[[-43,38,31,-2,-10,25,-9,49,21,-1,47,-35,-14,-6,-28,1],
[-18,22,31,2,2,0,9,0,13,-17,-10,-11,-20,2,17,1],
[-17,-1,7,-7,0,0,2,3,-2,-3,4,-2,-2,0,-2,2],
[-53,28,-9,10,-14,57,-7,40,17,29,24,-20,-19,5,-18,20],
[-37,-13,-12,-14,9,-9,6,14,5,-17,-6,-14,15,24,-19,-4]]
=>
[[-37,-53,-17,-18,-43],
[-13,28,-1,22,38],
[-12,-9,7,31,31],
[-14,10,-7,2,-2],
[9,-14,0,2,-10],
[-9,57,0,0,25],
[6,-7,2,9,-9],
[14,40,3,0,49],
[5,17,-2,13,21],
[-17,29,-3,-17,-1],
[-6,24,4,-10,47],
[-14,-20,-2,-11,-35],
[15,-19,-2,-20,-14],
[24,5,0,2,-6],
[-19,-18,-2,17,-28],
[-4,20,2,1,1]]

[[-10,11,-25,11,5,-26,18,-2,-26,25],
[-5,-10,-8,19,11,-34,-41,-18,3,19],
[1,3,33,-35,-3,40,-20,37,52,-60],
[13,-22,4,-7,-11,17,15,-34,-46,64],
[19,-2,-5,-22,-16,27,-39,6,39,5]]
=>
[[19,13,1,-5,-10],
[-2,-22,3,-10,11],
[-5,4,33,-8,-25],
[-22,-7,-35,19,11],
[-16,-11,-3,11,5],
[27,17,40,-34,-26],
[-39,15,-20,-41,18],
[6,-34,37,-18,-2],
[39,-46,52,3,-26],
[5,64,-60,19,25]]

[[19,26,1],
[-10,-1,-11],
[13,-55,-37]]
=>
[[13,-10,19],
[-55,-1,26],
[-37,-11,1]]

[[22,52,-12,28,-64],
[-2,-6,-4,-5,-12],
[33,-28,38,-25,-11],
[22,-13,17,38,-36],
[-39,41,-47,25,-31],
[-31,-9,-2,-31,24],
[-38,31,-38,38,-12],
[-14,32,-17,25,-35],
[-52,44,-61,37,-28]]
=>
[[-52,-14,-38,-31,-39,22,33,-2,22],
[44,32,31,-9,41,-13,-28,-6,52],
[-61,-17,-38,-2,-47,17,38,-4,-12],
[37,25,38,-31,25,38,-25,-5,28],
[-28,-35,-12,24,-31,-36,-11,-12,-64]]

[[-61,24,-25,-4,20],
[-12,-3,-5,-2,16],
[20,3,-2,41,-8],
[-8,9,-5,25,21],
[-25,14,-12,15,20],
[-13,-3,-5,-1,16],
[-1,7,-5,29,13],
[-54,22,-23,-1,20],
[-3,6,-5,23,14],
[-8,8,-6,23,20]]
=>
[[-8,-3,-54,-1,-13,-25,-8,20,-12,-61],
[8,6,22,7,-3,14,9,3,-3,24],
[-6,-5,-23,-5,-5,-12,-5,-2,-5,-25],
[23,23,-1,29,-1,15,25,41,-2,-4],
[20,14,20,13,16,20,21,-8,16,20]]

[[2,14,-4,19,-34,-2,0,1,19,51,-4],
[-6,-14,1,-73,-2,-27,-64,-41,-7,-22,-66],
[-2,-40,14,-4,46,39,12,19,-4,-7,9],
[-1,-8,-5,-24,-25,-18,-29,-14,-10,10,1],
[-1,12,-49,29,-9,-13,1,5,10,-18,27],
[0,11,42,-6,-30,3,-12,-8,9,56,-46],
[-1,-33,25,10,0,31,26,46,-21,36,-9]]
=>
[[-1,0,-1,-1,-2,-6,2],
[-33,11,12,-8,-40,-14,14],
[25,42,-49,-5,14,1,-4],
[10,-6,29,-24,-4,-73,19],
[0,-30,-9,-25,46,-2,-34],
[31,3,-13,-18,39,-27,-2],
[26,-12,1,-29,12,-64,0],
[46,-8,5,-14,19,-41,1],
[-21,9,10,-10,-4,-7,19],
[36,56,-18,10,-7,-22,51],
[-9,-46,27,1,9,-66,-4]]
